[ -6   1   3  28   3   8   7  25  -4  17   1  -3  13  -9 -10   9  16  23
   2   1   5   5   6  15  -7   6   2] => (37)
[ -8  29   9   1   3   1  -1  18   2  43   1  -4  31  -2 -29  20  54 -11
 -10   0  -1  -7 -14  13 -10  13   9] => (37)
[ -2  12  -4   2   9   3  -5  35  -5  33   3  -8  17 -28 -13 -14  38  62
  -9   4   9   3  -4  33 -10 -18   8] => (37)
[  3  20   0   3   1  -1 -12  14   9  19  -1   1  19  -2 -33   2  46  -4
 -10  -6  -1  -3 -21   1  -4   5   0] => (32)
[ -6   0   4  -5   3   1   2  32 -24  23   3  -2   2 -20  -9  -3  -5  29
  15   2   9   4   4  17  -1  -2   7] => (37)
[ -3  22   3   4  -9   6   2 -10  16  14  -4  -7  12   4  -4   4  28  -1
  -5   3  -6   0 -20  11   0  -7  19] => (32)
[  2   3  -4   1  11  -3  -9  29 -10  16   5   0   8 -11 -13 -10  17  17
  12   1   2   0   3   6  -6   2  -1] => (37)
[ -1   2   3   4  20   6  -5  71 -26  51  10 -15  15 -72   8 -44  19 104
  -2   8  20  16  -8  69  -5 -53  12] => (37)
[ -7  19   3  -1   3  -1  -7  20  -9  56   4 -14  24 -30   2 -17  43  50
   4   4  -1   4  -5  33 -17  -3  25] => (37)
[  0  26  12   8   5   4  -4  51 -18  22   4  -3  29   9 -66  27  35 -22
  -8  -4   8 -10 -10  -4  -1  16  -9] => (37)
[  1   9  -9   3  15   2 -20  35  -4  19   9  -5  18 -11 -39  -7  44   9
  -5   0   6 -11  -6   0  -8  10 -11] => (35)
[  0 -40 -34  -7   1  -2  -5 -27  -8  35   0   5 -10 -40  67 -49 -18  61
  16   5   1  14  11  23 -11 -10  28] => (35)
[ -1   6  15  -3 -15   0   6 -17 -10 -15   6   1 -14  20 -11  15 -20 -42
   6   0  -8  -3 -11 -18   9   7   6] => (35)
[ -7  17  11   0   2   2  -3  39 -21  42   1  -5  26  -4 -47  13  46  -8
  -5   2  -1  -6 -10  11  -4  16   6] => (37)
[-21 -24  18  -4 -10  10  55  16 -10 -26 -18  -6 -11   7  36  48 -65  11
  -3   4   9   9  36  21   6  -9  -7] => (35)
[  2   9 -16   3   8  -1 -17   2   8  42   8   1  25 -23  -2 -22  50  35
  -9  -1   0   4  -6  17 -14  -1  10] => (37)
[  9 -17  -5  -3   6  -2   1  -7  -7   0   5  -6 -17 -35  39 -34 -32  68
  11   6   6  15  -1  21   3 -35   8] => (36)
[ 18 -22   9  -1   4   1  17   9 -21 -46  -2  -7 -33  -5  12  -8 -73  27
  11   1   9  10   4   6  12 -29 -14] => (35)
[  9 -20  -3  -2   5  -5 -11  -6 -16 -16   3   1 -23  -9  17 -23 -38   9
  -1  -4  -2  10   1 -10   8  -6   1] => (36)
[  3 -41 -12  -2  26   2   1  50 -38  -2   4   5  -6 -17  -5  -1 -25  34
   1  -1  17   2  42   6  -8  10 -21] => (35)
[ -8   5   9   1   3   2  23  35   8  -6  -7   4  15   4 -13  38   5  13
 -21  -3   8   0  21  15  -5   2 -20] => (35)
[ -8  19  17  -2  -7   6  34  24  -4 -13  -2   3  14  29 -51  52  14 -50
  -8  -1   4 -11  -8 -15   2  18 -11] => (32)
[  1 -32 -15  -5  18  -5  -7 -17  -1   3   4  -6 -22 -59  75 -74 -43 104
  15  10  11  23   0  42  -3 -60   8] => (36)
[ -4 -23  13  -4  -4   4  24   6 -18 -39  -6   0 -23  12   8  24 -67 -15
  10   1  12   2  18  -7  10  -5 -15] => (35)
[ -6  25  24   0  -4   8  11  59 -37  29   4 -19  15 -16 -45  16  15  33
   3   4   8   0 -17  29   3 -14   9] => (35)
[  0  10   9   1   6   3   0  29 -15  12   1  -6   1 -13 -19   1  10  24
  -3   1   2   3  -2  13  -1 -14  -3] => (37)
[-17  32  44  -7 -18  20  33  61 -47  44  -4 -19  14 -16 -32  39   3  28
   8   7   5   7 -17  45   0 -14  17] => (35)
[ -9  19  -1   2   6   0  -1  47 -10  80   3 -15  35 -60   6 -22  57 103
 -10   5  10   7   0  66 -17 -25  23] => (37)
[ 13  24   8  -4  -1  -2 -19  -6  -2  -6   4  -3   3   0 -27 -19  14   2
   9   3   2  -1 -35  -3   8 -18   1] => (36)
[  6   3 -24   1   7  -7 -29 -22  14  33   5   9   9 -29  23 -55  34  38
   3   1  -5   4  -7  14  -5  -9  17] => (32)
[-11  28  -3   7   1   6 -10   7  17  67  -7 -11  27 -43  16 -30  63  76
 -11   7  -1  11 -22  56 -15 -26  29] => (32)
[-27  29   5   4  -8   0   9   3  17   7  -5   1  24  20 -23  33  37 -34
 -19  -2  -5  -6  -6  -2  -2   9  -3] => (32)
[  4  -2  -3   3   3  -2   0  13   5 -24   0  -2  -3   9 -15   9  -5  -6
  -5  -1   8  -6   0  -7   4   0  -9] => (36)
[ 11  13   7   3   7  -3  -7  28 -18   6   3  -2   9   1 -40   7  18  -5
   3  -1   5  -6 -11  -5  -2   9  -1] => (37)
[  2  16  -4   3  -5   1  -6 -22  22  -2   3  -2   9   1   4  -8  24   8
  -8   5  -5  -2 -18   5   4 -15   1] => (32)
[  7 -40 -34  -2  18  -9 -29 -42  17 -22   4  11 -22 -19  52 -60 -28  33
   5  -5  -3   7  19 -13  -9  -5  -3] => (35)
[ -5  11  32   0 -14  13  42  43 -20 -39  -6 -12  -7   8 -19  53 -45   9
   0   2  12   2  -4  16  20 -31 -17] => (35)

[ -7  -3 -17  37   8 -21  11 -58  55  19  -9 -19   8  -5   9  15 -22   4
  -8  24  -3  21  14  -5   1   4  44] => <102>
[-19  -3   2   3 -23   7   1  -9  20   0   0  26   0  -4  -6  11  -8 -11
 -18 -19  -9   0   4   4  -2   8  20] => <97>
[-10   1   1  12  -7   5  -7   0  19   2  -5  18   2   6   2   3 -10  -7
  -7 -20  -1  -1   1   4   2   8  13] => <97>
[  7  -7  -4 -19  23 -23   0 -45 -71 -10   5 -68   2  12  -9 -20  71   2
  23 112  -1   0   8  -6  -1   4  33] => <96>
[ -3  -1  -8   5  -2  -8  -3 -22  -8   4   2  -4   3  -1   1  -8  17   0
   9   7  -7   8   7  -8  -8   1  12] => <97>
[  0  -4   4  -4  -8  -9  -2  -9 -14   2   3  18   4 -12   4   6  19   4
   9   4 -11   1  -4 -11  -1   7   5] => <88>
[-12   7  15  24  37  11  -1 -50  32  22  -3 -38  -8   0  -9  10   4  -4
 -36 -18 -27  -3  19   1   5   9  70] => <102>
[ 14 -22  23 -31  -2   3 -13 -29 -33 -10   3 -29 -47  16  -2   1  77  13
   5  64  -8   5   6 -31  -4   4  -4] => <96>
[ 35  -2   4  18 -18 -15  -3  53  58  12  -3  29  46 -18  10  21 -86  28
 -19 -37  14   4   6  11 -17 -29 -49] => <100>
